Below are the code and all the weights of a small trained network. Each question names an input and a target symbol and asks about switching units off, where a switched-off unit gives its printed mean instead of its output.

import numpy as np


def w(rows, s, z=0):
    codes = np.array(rows[::2]) - 128.0
    scale = np.full(codes.shape[1], s)
    scale[-1] = z or s
    return codes * scale


def f(y):
    return y / 2 * (1 + np.tanh(0.7978845608 * (y + 0.044715 * y**3)))


def softmax(a):
    e = np.exp(a - a.max(-1, keepdims=True))
    return e / e.sum(-1, keepdims=True)


def log_softmax(a):
    a = a - a.max(-1, keepdims=True)
    return a - np.log(np.exp(a).sum(-1, keepdims=True))


def net(x, mask):
    ids = ['ΛΞΣΨΩγζη'.index(c) for c in x.split()]
    T = len(ids)
    res = E[ids] + P[:T]
    r = res
    for j in range(3):
        rows = slice(4 * j, 4 * j + 4)
        q, k, v = (r @ M[0][rows].T for M in (Q, K, V))
        z = softmax(np.where(np.tri(T) > 0, q @ k.T / 4**0.5, -1e9)) @ v
        o = O[0][rows]
        res = res + np.where(mask[j], z, o[:, -1]) @ o[:, :-1]
    y = f(res @ A[0][:, :-1].T + A[0][:, -1])
    res = res + np.where(mask[3:15], y, B[0][:, -1]) @ B[0][:, :-1]
    return log_softmax(res[-1] @ U[:, :-1].T + U[:, -1])


Q, K, V, O, A, B = {}, {}, {}, {}, {}, {}
E = w([
[45,22,100,109],'Λ',
[140,21,247,65],'Ξ',
[131,180,169,100],'Σ',
[172,101,137,10],'Ψ',
[2,220,120,147],'Ω',
[64,128,130,18],'γ',
[229,89,77,196],'ζ',
[208,125,156,188],'η',
],0.016)
P = w([
[44,105,224,202],'0',
[163,81,110,253],'1',
[154,119,92,183],'2',
[99,119,72,89],'3',
[93,109,43,63],'4',
[125,100,67,72],'5',
[166,136,154,136],'6',
],0.0056)
Q[0] = w([
[183,86,13,150],'H0',
[156,76,214,60],'H0',
[185,211,187,22],'H0',
[217,174,97,111],'H0',
[91,105,105,83],'H1',
[94,56,225,148],'H1',
[187,218,172,143],'H1',
[63,120,75,128],'H1',
[210,61,74,61],'H2',
[94,119,16,174],'H2',
[129,98,57,59],'H2',
[68,2,102,119],'H2',
],0.0082)
K[0] = w([
[156,108,49,163],'H0',
[183,44,229,50],'H0',
[175,77,179,97],'H0',
[237,123,117,138],'H0',
[133,151,214,130],'H1',
[118,109,139,84],'H1',
[67,164,145,144],'H1',
[195,148,200,91],'H1',
[190,128,131,26],'H2',
[154,102,254,143],'H2',
[218,175,170,158],'H2',
[99,127,51,158],'H2',
],0.0079)
V[0] = w([
[56,254,217,181],'H0',
[103,36,106,59],'H0',
[43,138,86,193],'H0',
[95,63,74,53],'H0',
[8,85,148,166],'H1',
[159,96,206,134],'H1',
[172,109,127,158],'H1',
[112,93,101,174],'H1',
[111,176,149,32],'H2',
[105,199,44,71],'H2',
[87,121,218,147],'H2',
[40,97,43,153],'H2',
],0.0095)
O[0] = w([
[72,117,176,19,53],'H0',
[183,138,54,113,239],'H0',
[129,141,176,92,47],'H0',
[151,58,143,213,168],'H0',
[81,117,68,109,188],'H1',
[126,140,135,83,254],'H1',
[170,105,157,126,145],'H1',
[56,145,153,120,129],'H1',
[159,109,80,73,115],'H2',
[139,121,90,2,12],'H2',
[184,64,81,240,196],'H2',
[65,52,124,83,94],'H2',
],0.0061,0.0085)
A[0] = w([
[100,226,14,219,184],'N0',
[203,162,209,189,192],'N1',
[133,210,121,161,151],'N2',
[88,254,199,122,186],'N3',
[144,119,69,66,253],'N4',
[64,164,168,21,74],'N5',
[113,47,152,158,96],'N6',
[102,34,72,123,123],'N7',
[87,19,152,224,105],'N8',
[108,18,95,193,162],'N9',
[92,68,174,151,115],'N10',
[86,171,123,203,171],'N11',
],0.0078,0.0051)
B[0] = w([
[67,155,210,125,182],'N0',
[139,88,126,169,228],'N1',
[111,52,162,135,144],'N2',
[162,32,49,86,146],'N3',
[71,205,118,254,164],'N4',
[207,143,129,98,144],'N5',
[176,157,160,85,181],'N6',
[113,131,125,92,182],'N7',
[156,147,118,83,247],'N8',
[135,177,160,54,252],'N9',
[168,140,123,89,162],'N10',
[101,84,190,62,169],'N11',
],0.009,0.013)
U = w([
[102,224,198,106,50],'Λ',
[123,177,202,192,101],'Ξ',
[179,108,101,156,85],'Σ',
[184,139,36,224,243],'Ψ',
[75,180,115,177,254],'Ω',
[254,154,88,135,103],'γ',
[76,46,110,136,159],'ζ',
[148,19,85,206,109],'η',
],0.0089,0.0039)

Each question gives the input, a string of symbols that net reads in full, and the target symbol t.
The units are the heads (4 rows each of Q, K, V and O) and the neurons (one row each of A and B). Each row of codes is followed by its name. A weight is (code - 128) times the scale printed after its matrix; where a second scale follows, it is the last column's (O, A, B and U).
mask holds one flag per unit, heads first, then neurons. A switched-off unit (its flag False) gives its mean, the last column of its rows in O or B, instead of its output. The means were averaged over made-up inputs and are rounded, as every weight is.
A unit's drop is (log p(t) with every unit on - log p(t) with that unit switched off) / (log p(t) with every unit on - log p(t) with every unit switched off).
The circuit of an input: a set's keep is (log p(t) with only the set's units on - log p(t) with every unit switched off) / (log p(t) with every unit on - log p(t) with every unit switched off). Starting from the 12 units with the biggest drops (on a tie, the unit counted first), units are removed one at a time, each time the one whose removal leaves the highest keep (on an exact tie, the one counted first), for as long as the keep stays at least 0.8.
circuit, biggest first: the units of the circuit, biggest drop first
top k neurons: the k neurons with the biggest drops, biggest first
which heads matter: for each layer, one digit per head in row order, 1 if its drop is at least 0.15 and else 0, layers parted by /
drop when u is switched off: that unit's drop, to one decimal
input η Ξ ζ, target Ξ: circuit, biggest first	(N0, H2)
input Ψ Ξ Ξ η Ξ Ξ Ξ, target γ: which heads matter	100
input Λ Ξ Ξ Ψ Ξ Λ, target γ: circuit, biggest first	(H0, N9)
input Ξ γ Σ Λ Ξ Ω, target ζ: which heads matter	100
input Ξ Ξ Λ η ζ Ψ, target Ψ: top 3 neurons	(N4, N9, N0)
input Λ Ψ ζ Ω η Σ, target Ω: which heads matter	001
input Ξ Λ Ξ, target Λ: top 2 neurons	(N9, N1)
input Ξ γ Ξ Ω η, target Ξ: circuit, biggest first	(N0, H1)
input Λ Ξ η, target Λ: top 2 neurons	(N0, N11)
input Ξ Λ η Λ Λ ζ, target Ξ: which heads matter	000
input η ζ η, target η: top 4 neurons	(N3, N1, N9, N2)
input η Ξ Ξ, target γ: which heads matter	000
input Ξ ζ Ξ Λ, target Λ: which heads matter	000
input Ξ Ξ Λ Ξ η Σ, target Ξ: top 2 neurons	(N0, N3)
input Ξ Ξ Ξ η, target Ξ: which heads matter	001
input Ψ η η Ω, target ζ: which heads matter	000
input Σ Ω Ξ Ω Σ Ξ γ, target Ω: top 2 neurons	(N4, N1)
input η Ξ Σ, target η: top 2 neurons	(N9, N3)
input Ξ Ψ Ξ η η Ξ γ, target Ω: drop when N4 is switched off	0.2
input Ξ Ξ Ξ Λ, target Λ: drop when N0 is switched off	0.4
input η Σ η η η Ξ η, target η: drop when N3 is switched off	0.1
